Below are the code and all the weights of a small trained network. Each question names an input and a class and asks about switching units off, where a switched-off unit gives its printed mean instead of its output.

import numpy as np


def w(rows, s, z=0):
    codes = np.array(rows[::2]) - 128.0
    scale = np.full(codes.shape[1], s)
    scale[-1] = z or s
    return codes * scale


def f(y):
    return y / 2 * (1 + np.tanh(0.7978845608 * (y + 0.044715 * y**3)))


def log_softmax(a):
    a = a - a.max(-1, keepdims=True)
    return a - np.log(np.exp(a).sum(-1, keepdims=True))


def net(x, mask):
    res = np.array(x, float).reshape(1, 3) / 4 @ E
    y = f(res @ A[0][:, :-1].T + A[0][:, -1])
    res = res + np.where(mask, y, B[0][:, -1]) @ B[0][:, :-1]
    return log_softmax(res[-1] @ U[:, :-1].T + U[:, -1])


A, B = {}, {}
E = w([
[123,73,81,247,100,175,73,125,120,159,203,150],'x0',
[1,116,140,142,189,140,112,119,21,199,106,139],'x1',
[144,168,136,139,85,90,70,50,137,121,164,239],'x2',
],0.01)
A[0] = w([
[83,189,187,88,155,66,115,65,84,151,93,182,98],'N0',
[137,175,188,27,181,78,252,161,143,74,39,61,160],'N1',
[176,62,51,173,99,189,131,198,176,103,162,75,120],'N2',
[83,189,188,88,154,70,117,62,83,150,90,184,98],'N3',
[82,188,189,88,153,66,119,64,85,151,95,182,97],'N4',
[81,192,186,88,154,69,117,62,85,151,91,183,98],'N5',
[39,79,125,165,206,178,114,147,34,214,109,112,47],'N6',
[48,75,122,165,200,183,113,151,43,207,114,109,37],'N7',
[174,171,105,175,55,77,47,21,164,101,199,225,2],'N8',
[77,86,148,80,211,179,224,237,85,159,52,19,25],'N9',
[175,63,48,175,97,193,133,200,178,101,167,71,121],'N10',
[93,60,55,212,93,193,57,81,88,189,206,191,4],'N11',
[176,59,45,177,96,192,134,205,177,100,163,74,125],'N12',
[151,158,118,155,65,98,68,66,150,121,189,198,173],'N13',
[83,185,187,87,152,74,115,67,88,148,98,179,94],'N14',
[176,59,51,176,95,197,134,204,177,97,169,72,124],'N15',
[81,189,184,93,153,67,117,64,88,147,92,178,96],'N16',
[97,99,128,131,160,157,136,144,102,161,113,118,141],'N17',
[82,189,185,88,154,67,118,63,85,151,94,181,98],'N18',
[55,66,111,172,199,188,113,160,49,196,114,106,22],'N19',
[175,192,210,24,165,60,229,193,176,50,39,46,32],'N20',
[217,196,143,76,52,58,151,97,224,42,146,147,26],'N21',
[213,180,136,84,64,72,146,107,213,44,143,145,49],'N22',
[127,129,129,127,125,130,126,128,131,130,126,126,128],'N23',
],0.0038,0.0055)
B[0] = w([
[169,88,176,114,184,149,149,87,109,156,156,88,159],'N0',
[51,202,105,146,90,106,101,145,137,85,93,146,254],'N1',
[160,91,140,73,146,186,190,118,129,178,180,124,188],'N2',
[171,90,178,113,184,148,150,87,109,158,157,87,160],'N3',
[170,88,179,113,184,150,148,85,108,157,155,88,159],'N4',
[170,87,178,113,186,149,150,85,108,156,156,89,160],'N5',
[57,198,84,116,70,132,131,169,164,105,114,167,181],'N6',
[58,195,78,106,69,140,140,174,168,114,125,172,172],'N7',
[2,230,24,63,15,182,176,230,216,139,149,222,197],'N8',
[59,225,180,216,161,35,33,70,67,19,27,75,190],'N9',
[163,92,141,68,147,191,194,117,128,182,184,123,192],'N10',
[54,231,182,216,161,30,32,73,66,9,17,70,185],'N11',
[164,88,141,66,147,196,196,120,130,185,186,124,195],'N12',
[93,165,133,147,125,103,103,125,118,95,94,119,220],'N13',
[171,87,175,114,184,148,148,85,108,157,156,87,155],'N14',
[164,89,141,66,148,195,198,118,129,184,187,123,195],'N15',
[170,85,176,115,183,149,148,87,108,157,156,85,157],'N16',
[105,154,122,134,115,118,117,133,133,108,115,132,147],'N17',
[170,90,178,115,185,150,152,88,108,159,154,85,159],'N18',
[57,192,62,86,53,159,158,193,188,131,143,191,166],'N19',
[25,208,33,70,24,181,174,218,210,147,157,218,227],'N20',
[95,179,191,209,178,47,45,63,61,46,43,64,216],'N21',
[94,165,148,167,141,87,85,105,102,80,80,105,209],'N22',
[129,129,129,126,128,129,127,128,128,126,130,128,128],'N23',
],0.0051,0.0069)
U = w([
[108,145,19,86,53,166,165,208,199,146,149,192,245],'0',
[118,147,172,186,158,42,61,88,75,79,72,81,99],'1',
[206,2,165,96,183,167,178,98,114,209,193,90,7],'2',
],0.01,0.0014)

Each question gives the input, the list of numbers given to net, and the class t.
The units are the neurons (one row each of A and B). Each row of codes is followed by its name. A weight is (code - 128) times the scale printed after its matrix; where a second scale follows, it is the last column's (A, B and U).
mask holds one flag per neuron, in row order. A switched-off neuron (its flag False) gives its mean, the last column of its row in B, instead of its output. The means were averaged over made-up inputs and are rounded, as every weight is.
A unit's drop is (log p(t) with every unit on - log p(t) with that unit switched off) / (log p(t) with every unit on - log p(t) with every unit switched off).
unit that matters most: the unit with the biggest drop
top k neurons: the k neurons with the biggest drops, biggest first
drop when u is switched off: that unit's drop, to one decimal
input [5,-3,0], class 2: unit that matters most => N20
input [0,-4,7], class 1: top 2 neurons => N21, N20
input [3,-1,-8], class 2: top 2 neurons => N20, N8
input [-3,-7,4], class 1: top 2 neurons => N21, N22
input [0,-4,2], class 1: top 3 neurons => N20, N21, N19
input [1,7,-1], class 0: top 3 neurons => N19, N7, N21
input [6,8,0], class 0: top 2 neurons => N19, N7
input [-1,-8,8], class 1: top 2 neurons => N21, N22
input [0,-2,5], class 1: top 2 neurons => N20, N19
input [0,-8,7], class 1: top 3 neurons => N21, N22, N20
input [-2,-4,1], class 1: top 2 neurons => N8, N21
input [4,0,0], class 2: top 3 neurons => N20, N8, N1
input [0,-5,1], class 1: top 3 neurons => N20, N21, N8
input [2,4,-5], class 0: unit that matters most => N19
input [-5,-4,4], class 1: drop when N21 is switched off => 0.3
input [-8,-5,6], class 1: drop when N21 is switched off => 0.9
input [-4,5,1], class 2: drop when N11 is switched off => 0.1
